Below is a small trained network, with its code and all its weights. Each question gives an input and a class and asks what happens when units are switched off, that is, made to give their printed mean instead of their output.

import numpy as np


def w(rows, s, z=0):
    codes = np.array(rows[::2]) - 128.0
    scale = np.full(codes.shape[1], s)
    scale[-1] = z or s
    return codes * scale


def norm(h):
    return h / np.sqrt((h * h).mean(-1, keepdims=True) + 1e-5)


def f(y):
    return np.maximum(y, 0)


def log_softmax(a):
    a = a - a.max(-1, keepdims=True)
    return a - np.log(np.exp(a).sum(-1, keepdims=True))


def net(x, mask):
    res = np.array(x, float).reshape(1, 8) / 4 @ E
    u = 0
    for l in range(3):
        y = f(norm(res) @ A[l][:, :-1].T + A[l][:, -1])
        res = res + np.where(mask[u : u + 3], y, B[l][:, -1]) @ B[l][:, :-1]
        u += 3
    return log_softmax(norm(res)[-1] @ U[:, :-1].T + U[:, -1])


A, B = {}, {}
E = w([
[124,129,111,146,125,128,129,129],'x0',
[129,132,140,139,120,118,128,134],'x1',
[147,236,106,98,149,47,246,179],'x2',
[110,87,211,201,113,254,146,234],'x3',
[123,130,134,127,123,128,126,129],'x4',
[12,30,63,100,135,28,99,205],'x5',
[133,120,123,143,128,122,138,131],'x6',
[134,126,129,137,122,121,132,131],'x7',
],0.0093)
A[0] = w([
[134,163,111,85,89,155,162,179,98],'0.n1',
[99,174,155,124,174,164,100,254,129],'0.n2',
[140,94,164,152,139,219,139,187,4],'0.n3',
],0.012,0.0037)
B[0] = w([
[181,233,151,161,185,195,254,63,172],'0.n1',
[103,22,72,166,239,160,152,128,234],'0.n2',
[37,224,160,160,1,151,93,153,254],'0.n3',
],0.0093,0.0067)
A[1] = w([
[221,199,157,148,3,173,11,55,54],'1.n1',
[55,9,96,67,88,118,12,176,3],'1.n2',
[172,64,76,95,73,102,12,47,60],'1.n3',
],0.007,0.005)
B[1] = w([
[80,110,99,124,175,172,113,7,255],'1.n1',
[149,128,101,142,95,75,81,195,228],'1.n2',
[200,92,122,142,160,101,137,63,223],'1.n3',
],0.015,0.0059)
A[2] = w([
[85,191,102,75,84,60,218,152,44],'2.n1',
[106,56,174,163,158,128,218,185,9],'2.n2',
[149,247,123,117,123,176,191,108,1],'2.n3',
],0.011,0.0039)
B[2] = w([
[76,163,128,33,66,133,179,137,205],'2.n1',
[191,87,75,43,248,170,131,89,190],'2.n2',
[216,159,204,125,101,91,109,167,253],'2.n3',
],0.013,0.0057)
U = w([
[142,62,57,131,225,197,150,30,254],'0',
[223,240,194,57,66,72,176,49,7],'1',
[164,25,45,146,118,10,43,117,34],'2',
[57,185,58,47,101,56,202,179,119],'3',
[63,171,198,232,55,241,74,80,56],'4',
[210,201,231,210,189,225,188,211,39],'5',
[58,21,58,210,101,184,5,215,4],'6',
],0.011,0.007)

Each question gives the input, the list of numbers given to net, and the class t.
The units are the neurons (one row each of A and B). Each row of codes is followed by its name. A weight is (code - 128) times the scale printed after its matrix; where a second scale follows, it is the last column's (A, B and U).
mask holds one flag per neuron, layer by layer. A switched-off neuron (its flag False) gives its mean, the last column of its row in B, instead of its output. The means were averaged over made-up inputs and are rounded, as every weight is.
A unit's drop is (log p(t) with every unit on - log p(t) with that unit switched off) / (log p(t) with every unit on - log p(t) with every unit switched off).
The circuit of an input: a set's keep is (log p(t) with only the set's units on - log p(t) with every unit switched off) / (log p(t) with every unit on - log p(t) with every unit switched off). Starting from all 9 units, units are removed one at a time, each time the one whose removal leaves the highest keep (on an exact tie, the one counted first), for as long as the keep stays at least 0.8.
units of the circuit, in order: the units of the circuit, biggest drop first
top k neurons: the k neurons with the biggest drops, biggest first
top k neurons in layer l: the k neurons of layer l with the biggest drops, biggest first
drop when u is switched off: that unit's drop, to one decimal
input [-3,-7,2,8,0,8,-6,-6], class 0: top neuron : [0.n2]
input [-6,7,-8,-1,-6,3,-3,-2], class 2: top 2 neurons in layer 0 : [0.n3; 0.n2]
input [-7,-3,-2,2,-6,-8,-7,-6], class 4: top 2 neurons in layer 1 : [1.n1; 1.n3]
input [6,-6,0,6,-5,-8,6,3], class 4: top 2 neurons : [0.n3; 1.n1]
input [-7,7,3,5,3,4,-3,1], class 0: top 2 neurons : [0.n2; 2.n2]
input [-3,-5,-1,7,-3,1,8,6], class 6: units of the circuit, in order : [0.n3; 0.n2; 1.n1; 2.n2]
input [2,-8,-1,5,-5,-8,-7,8], class 4: top 2 neurons : [0.n3; 1.n1]
input [-3,-3,-1,8,3,-8,-1,-2], class 4: top 2 neurons : [0.n3; 1.n1]
input [7,-3,1,3,5,8,7,6], class 0: top 4 neurons : [2.n2; 0.n3; 0.n2; 2.n3]
input [5,2,5,1,2,-1,-4,7], class 5: top 2 neurons : [0.n1; 2.n3]
input [0,-1,8,1,-2,3,-7,3], class 0: units of the circuit, in order : [0.n2; 2.n2]
input [-5,-7,-4,1,-3,-3,-2,-4], class 4: top 2 neurons : [0.n3; 2.n2]
input [-1,-6,7,6,3,4,-5,7], class 0: top 2 neurons : [0.n2; 2.n2]
input [2,3,1,4,-4,5,-1,8], class 0: units of the circuit, in order : [2.n2]
input [5,-7,2,8,0,4,-1,0], class 0: top 3 neurons : [0.n2; 2.n2; 0.n1]
input [8,-3,7,1,-3,2,-8,-6], class 0: top 3 neurons : [0.n2; 0.n3; 2.n2]
input [-1,-5,6,4,-6,2,3,-4], class 0: top 2 neurons : [0.n2; 2.n2]
input [8,0,0,3,-6,-2,7,-7], class 4: drop when 0.n3 is switched off : 4.3
input [-1,0,4,4,-3,6,0,-6], class 0: drop when 0.n1 is switched off : 0.0
input [-8,8,5,6,-7,4,-6,0], class 0: drop when 0.n2 is switched off : 0.9
input [1,2,-1,4,-7,-7,3,-2], class 4: drop when 1.n1 is switched off : 0.3
